Below is a small trained network, with its code and all its weights. Each question gives an input and a class and asks what happens when units are switched off, that is, made to give their printed mean instead of their output.

import numpy as np


def w(rows, s, z=0):
    codes = np.array(rows[::2]) - 128.0
    scale = np.full(codes.shape[1], s)
    scale[-1] = z or s
    return codes * scale


def norm(h):
    return h / np.sqrt((h * h).mean(-1, keepdims=True) + 1e-5)


def f(y):
    return y / 2 * (1 + np.tanh(0.7978845608 * (y + 0.044715 * y**3)))


def log_softmax(a):
    a = a - a.max(-1, keepdims=True)
    return a - np.log(np.exp(a).sum(-1, keepdims=True))


def net(x, mask):
    res = np.array(x, float).reshape(1, 5) / 4 @ E
    u = 0
    for l in range(3):
        y = f(norm(res) @ A[l][:, :-1].T + A[l][:, -1])
        res = res + np.where(mask[u : u + 11], y, B[l][:, -1]) @ B[l][:, :-1]
        u += 11
    return log_softmax(norm(res)[-1] @ U[:, :-1].T + U[:, -1])


A, B = {}, {}
E = w([
[24,51,151],'x0',
[81,170,2],'x1',
[153,29,113],'x2',
[111,165,144],'x3',
[146,186,197],'x4',
],0.0071)
A[0] = w([
[164,77,14,10],'0.n1',
[145,162,29,94],'0.n2',
[134,96,126,31],'0.n3',
[79,85,116,113],'0.n4',
[254,76,135,24],'0.n5',
[210,130,199,47],'0.n6',
[136,94,87,4],'0.n7',
[248,128,103,34],'0.n8',
[133,98,127,47],'0.n9',
[179,46,87,9],'0.n10',
[138,103,126,82],'0.n11',
],0.0089,0.0045)
B[0] = w([
[254,67,95,195],'0.n1',
[123,175,79,247],'0.n2',
[143,75,143,50],'0.n3',
[59,103,196,211],'0.n4',
[136,242,157,222],'0.n5',
[167,181,192,242],'0.n6',
[186,88,158,59],'0.n7',
[49,182,124,206],'0.n8',
[140,73,144,58],'0.n9',
[134,95,173,142],'0.n10',
[132,102,134,83],'0.n11',
],0.0061,0.0015)
A[1] = w([
[216,160,246,136],'1.n1',
[141,142,159,142],'1.n2',
[106,166,117,210],'1.n3',
[113,92,162,91],'1.n4',
[175,202,217,92],'1.n5',
[121,151,175,193],'1.n6',
[148,123,147,91],'1.n7',
[234,91,180,99],'1.n8',
[163,109,6,58],'1.n9',
[153,93,47,25],'1.n10',
[165,80,50,1],'1.n11',
],0.012,0.0034)
B[1] = w([
[255,84,244,253],'1.n1',
[131,108,138,149],'1.n2',
[122,173,175,177],'1.n3',
[113,104,97,141],'1.n4',
[125,115,189,234],'1.n5',
[119,100,142,180],'1.n6',
[147,145,107,125],'1.n7',
[203,90,172,180],'1.n8',
[215,141,101,176],'1.n9',
[242,87,132,144],'1.n10',
[190,91,149,142],'1.n11',
],0.0099,0.0068)
A[2] = w([
[216,105,204,138],'2.n1',
[194,83,67,18],'2.n2',
[128,177,174,94],'2.n3',
[130,121,130,4],'2.n4',
[89,209,55,84],'2.n5',
[158,112,138,99],'2.n6',
[87,79,158,127],'2.n7',
[125,157,146,144],'2.n8',
[136,131,138,80],'2.n9',
[80,119,10,155],'2.n10',
[189,94,164,9],'2.n11',
],0.013,0.0042)
B[2] = w([
[185,152,213,254],'2.n1',
[243,63,100,148],'2.n2',
[125,102,186,153],'2.n3',
[139,97,49,111],'2.n4',
[137,213,190,162],'2.n5',
[178,140,117,141],'2.n6',
[2,124,37,156],'2.n7',
[105,122,188,142],'2.n8',
[148,114,110,123],'2.n9',
[198,117,229,173],'2.n10',
[179,139,165,163],'2.n11',
],0.0072,0.0089)
U = w([
[143,171,115,17],'0',
[12,18,139,138],'1',
[221,135,7,122],'2',
[101,222,135,180],'3',
[207,81,235,197],'4',
[128,178,95,10],'5',
],0.014,0.013)

Each question gives the input, the list of numbers given to net, and the class t.
The units are the neurons (one row each of A and B). Each row of codes is followed by its name. A weight is (code - 128) times the scale printed after its matrix; where a second scale follows, it is the last column's (A, B and U).
mask holds one flag per neuron, layer by layer. A switched-off neuron (its flag False) gives its mean, the last column of its row in B, instead of its output. The means were averaged over made-up inputs and are rounded, as every weight is.
A unit's drop is (log p(t) with every unit on - log p(t) with that unit switched off) / (log p(t) with every unit on - log p(t) with every unit switched off).
The circuit of an input: a set's keep is (log p(t) with only the set's units on - log p(t) with every unit switched off) / (log p(t) with every unit on - log p(t) with every unit switched off). Starting from the 12 units with the biggest drops (on a tie, the unit counted first), units are removed one at a time, each time the one whose removal leaves the highest keep (on an exact tie, the one counted first), for as long as the keep stays at least 0.8.
units of the circuit, in order: the units of the circuit, biggest drop first
unit that matters most: the unit with the biggest drop
k most important neurons: the k neurons with the biggest drops, biggest first
top k neurons in layer l: the k neurons of layer l with the biggest drops, biggest first
drop when u is switched off: that unit's drop, to one decimal
input [-8,6,-6,-3,-6], class 2: unit that matters most => 1.n9
input [6,1,-6,-7,5], class 3: units of the circuit, in order => [1.n1, 1.n8, 0.n6]
input [-4,0,6,7,-7], class 2: units of the circuit, in order => [1.n1, 1.n9]
input [-2,-2,-8,5,-4], class 3: units of the circuit, in order => [1.n1, 1.n8, 0.n6, 2.n10]
input [-1,2,-8,6,-1], class 3: units of the circuit, in order => [1.n1, 2.n1]
input [8,1,-8,7,-1], class 1: 2 most important neurons => [2.n1, 1.n9]
input [6,6,3,-4,3], class 1: 3 most important neurons => [0.n4, 2.n1, 1.n1]
input [5,-1,1,6,4], class 1: top 2 neurons in layer 0 => [0.n6, 0.n5]
input [-6,5,-4,4,8], class 3: 2 most important neurons => [1.n1, 1.n8]
input [-3,8,-3,5,-7], class 2: top 2 neurons in layer 1 => [1.n9, 1.n10]
input [0,-4,-5,5,-7], class 1: top 3 neurons in layer 0 => [0.n6, 0.n5, 0.n1]
input [3,6,0,7,7], class 3: drop when 1.n1 is switched off => 0.2
input [4,-1,8,6,3], class 1: drop when 1.n1 is switched off => 0.2
input [5,5,-2,-2,2], class 3: drop when 1.n1 is switched off => 0.3
input [6,3,7,1,5], class 1: drop when 0.n6 is switched off => 0.0
input [-1,4,8,1,2], class 2: most important neuron => [1.n1]
input [-8,5,-8,-8,-5], class 2: top 2 neurons in layer 1 => [1.n9, 1.n10]
